Below are the code and all the weights of a small trained network. Each question names an input and a target symbol and asks about switching units off, where a switched-off unit gives its printed mean instead of its output.

import numpy as np


def w(rows, s, z=0):
    codes = np.array(rows[::2]) - 128.0
    scale = np.full(codes.shape[1], s)
    scale[-1] = z or s
    return codes * scale


def f(y):
    return y / 2 * (1 + np.tanh(0.7978845608 * (y + 0.044715 * y**3)))


def softmax(a):
    e = np.exp(a - a.max(-1, keepdims=True))
    return e / e.sum(-1, keepdims=True)


def log_softmax(a):
    a = a - a.max(-1, keepdims=True)
    return a - np.log(np.exp(a).sum(-1, keepdims=True))


def net(x, mask):
    ids = ['ΣΦΩβγδελτψ'.index(c) for c in x.split()]
    T = len(ids)
    res = E[ids] + P[:T]
    u = 0
    for l in range(3):
        q, k, v = (res @ M[l].T for M in (Q, K, V))
        z = softmax(np.where(np.tri(T) > 0, q @ k.T / 2**0.5, -1e9)) @ v
        res = res + np.where(mask[u], z, O[l][:, -1]) @ O[l][:, :-1]
        u += 1
        y = f(res @ A[l][:, :-1].T + A[l][:, -1])
        res = res + np.where(mask[u : u + 4], y, B[l][:, -1]) @ B[l][:, :-1]
        u += 4
    return log_softmax(res[-1] @ U[:, :-1].T + U[:, -1])


Q, K, V, O, A, B = {}, {}, {}, {}, {}, {}
E = w([
[62,149,73],'Σ',
[106,86,190],'Φ',
[61,144,72],'Ω',
[97,191,135],'β',
[65,155,76],'γ',
[115,65,247],'δ',
[98,86,141],'ε',
[44,22,98],'λ',
[182,113,104],'τ',
[99,170,158],'ψ',
],0.015)
P = w([
[119,126,255],'0',
[101,100,163],'1',
[119,75,150],'2',
[139,56,142],'3',
[158,44,137],'4',
[177,35,131],'5',
[195,26,126],'6',
[210,19,121],'7',
[230,11,122],'8',
[241,6,118],'9',
],0.0053)
Q[0] = w([
[127,116,92],'0.h1',
[94,2,162],'0.h1',
],0.014)
K[0] = w([
[121,209,144],'0.h1',
[255,121,88],'0.h1',
],0.0082)
V[0] = w([
[254,111,72],'0.h1',
[58,125,129],'0.h1',
],0.007)
O[0] = w([
[89,1,66,253],'0.h1',
[186,177,165,134],'0.h1',
],0.005,0.00018)
A[0] = w([
[147,192,147,1],'0.n1',
[125,167,29,86],'0.n2',
[145,169,38,85],'0.n3',
[129,209,8,10],'0.n4',
],0.017,0.0046)
B[0] = w([
[86,24,40,5],'0.n1',
[104,46,35,27],'0.n2',
[88,76,99,52],'0.n3',
[173,126,248,247],'0.n4',
],0.013,0.00019)
Q[1] = w([
[39,2,69],'1.h1',
[86,29,67],'1.h1',
],0.03)
K[1] = w([
[252,221,105],'1.h1',
[180,132,153],'1.h1',
],0.034)
V[1] = w([
[253,82,90],'1.h1',
[124,145,177],'1.h1',
],0.0049)
O[1] = w([
[97,154,3,254],'1.h1',
[99,108,116,213],'1.h1',
],0.0042,0.00082)
A[1] = w([
[123,180,134,74],'1.n1',
[155,140,137,50],'1.n2',
[168,154,110,2],'1.n3',
[164,254,109,169],'1.n4',
],0.019,0.0032)
B[1] = w([
[129,133,252,58],'1.n1',
[142,140,215,13],'1.n2',
[4,83,142,53],'1.n3',
[112,47,43,254],'1.n4',
],0.013,0.00072)
Q[2] = w([
[210,10,178],'2.h1',
[82,4,176],'2.h1',
],0.018)
K[2] = w([
[243,32,72],'2.h1',
[255,111,94],'2.h1',
],0.018)
V[2] = w([
[88,246,42],'2.h1',
[7,50,107],'2.h1',
],0.014)
O[2] = w([
[170,90,5,1],'2.h1',
[119,212,80,136],'2.h1',
],0.017,0.0077)
A[2] = w([
[255,148,163,54],'2.n1',
[162,200,146,2],'2.n2',
[199,119,104,128],'2.n3',
[201,84,79,64],'2.n4',
],0.025,0.0087)
B[2] = w([
[227,145,49,181],'2.n1',
[37,106,135,254],'2.n2',
[252,50,57,128],'2.n3',
[70,176,171,140],'2.n4',
],0.034,0.0056)
U = w([
[81,159,92,127],'Σ',
[119,162,202,86],'Φ',
[46,134,90,149],'Ω',
[99,195,133,184],'β',
[82,175,88,146],'γ',
[126,114,200,25],'δ',
[91,161,120,160],'ε',
[68,11,51,113],'λ',
[119,167,76,254],'τ',
[94,178,200,34],'ψ',
],0.012,0.0081)

Each question gives the input, a string of symbols that net reads in full, and the target symbol t.
The units are the heads (2 rows each of Q, K, V and O) and the neurons (one row each of A and B). Each row of codes is followed by its name. A weight is (code - 128) times the scale printed after its matrix; where a second scale follows, it is the last column's (O, A, B and U).
mask holds one flag per unit, layer by layer, with each layer's heads first. A switched-off unit (its flag False) gives its mean, the last column of its rows in O or B, instead of its output. The means were averaged over made-up inputs and are rounded, as every weight is.
A unit's drop is (log p(t) with every unit on - log p(t) with that unit switched off) / (log p(t) with every unit on - log p(t) with every unit switched off).
The circuit of an input: a set's keep is (log p(t) with only the set's units on - log p(t) with every unit switched off) / (log p(t) with every unit on - log p(t) with every unit switched off). Starting from the 12 units with the biggest drops (on a tie, the unit counted first), units are removed one at a time, each time the one whose removal leaves the highest keep (on an exact tie, the one counted first), for as long as the keep stays at least 0.8.
circuit, biggest first: the units of the circuit, biggest drop first
unit that matters most: the unit with the biggest drop
k most important neurons: the k neurons with the biggest drops, biggest first
k most important neurons of layer l: the k neurons of layer l with the biggest drops, biggest first
input λ Φ τ, target τ: unit that matters most	2.n1
input τ δ β λ τ, target Ω: 2 most important neurons of layer 1	(1.n4 1.n1)
input β Σ Φ λ δ λ Φ δ Ω, target ψ: circuit, biggest first	(2.h1 1.h1)
input τ τ λ λ τ β Φ τ Σ, target λ: 3 most important neurons	(0.n2 0.n3 2.n4)
input δ λ Φ, target Ω: circuit, biggest first	(2.n2 2.h1)
input γ ψ λ β Φ β δ, target τ: 3 most important neurons of layer 1	(1.n4 1.n3 1.n2)
input τ ψ γ τ ε λ λ τ, target τ: 2 most important neurons	(2.n2 0.n3)
input Ω λ β λ δ λ, target ψ: 2 most important neurons	(0.n1 1.n3)
input δ λ β δ δ λ ψ, target Ω: 2 most important neurons of layer 1	(1.n1 1.n2)
input τ ψ δ γ λ λ τ δ, target λ: 2 most important neurons	(0.n4 1.n3)
input β γ λ λ λ Φ, target Ω: circuit, biggest first	(2.h1 2.n2)
input δ λ Φ τ δ λ τ δ, target λ: circuit, biggest first	(2.h1 1.h1 0.n4)
input Ω Φ Φ ε, target Φ: 2 most important neurons	(1.n1 0.n4)
input ψ λ λ λ ε, target Ω: 3 most important neurons	(2.n2 1.n4 0.n1)
input Ω ψ δ Φ β Φ, target τ: unit that matters most	0.n1
input Φ τ τ, target λ: 3 most important neurons	(2.n3 0.n4 1.n3)
input τ γ τ γ, target λ: 3 most important neurons	(0.n4 0.n2 0.n3)
input λ λ δ τ λ λ τ γ, target λ: 3 most important neurons	(0.n2 0.n4 0.n3)
input λ τ γ τ τ τ, target λ: 3 most important neurons	(2.n3 0.n4 2.n1)
input δ λ Σ δ τ λ λ γ λ τ, target Ω: unit that matters most	1.h1
input Φ λ Φ ψ λ β λ λ δ δ, target ψ: 2 most important neurons	(0.n1 2.n2)
input Φ λ Σ λ β, target Ω: 2 most important neurons of layer 0	(0.n2 0.n3)
input τ τ Φ, target λ: 2 most important neurons	(1.n4 2.n4)
input λ δ β λ Φ λ, target Φ: 2 most important neurons	(0.n1 1.n3)
input λ γ λ ε λ δ, target Ω: 2 most important neurons of layer 1	(1.n2 1.n4)
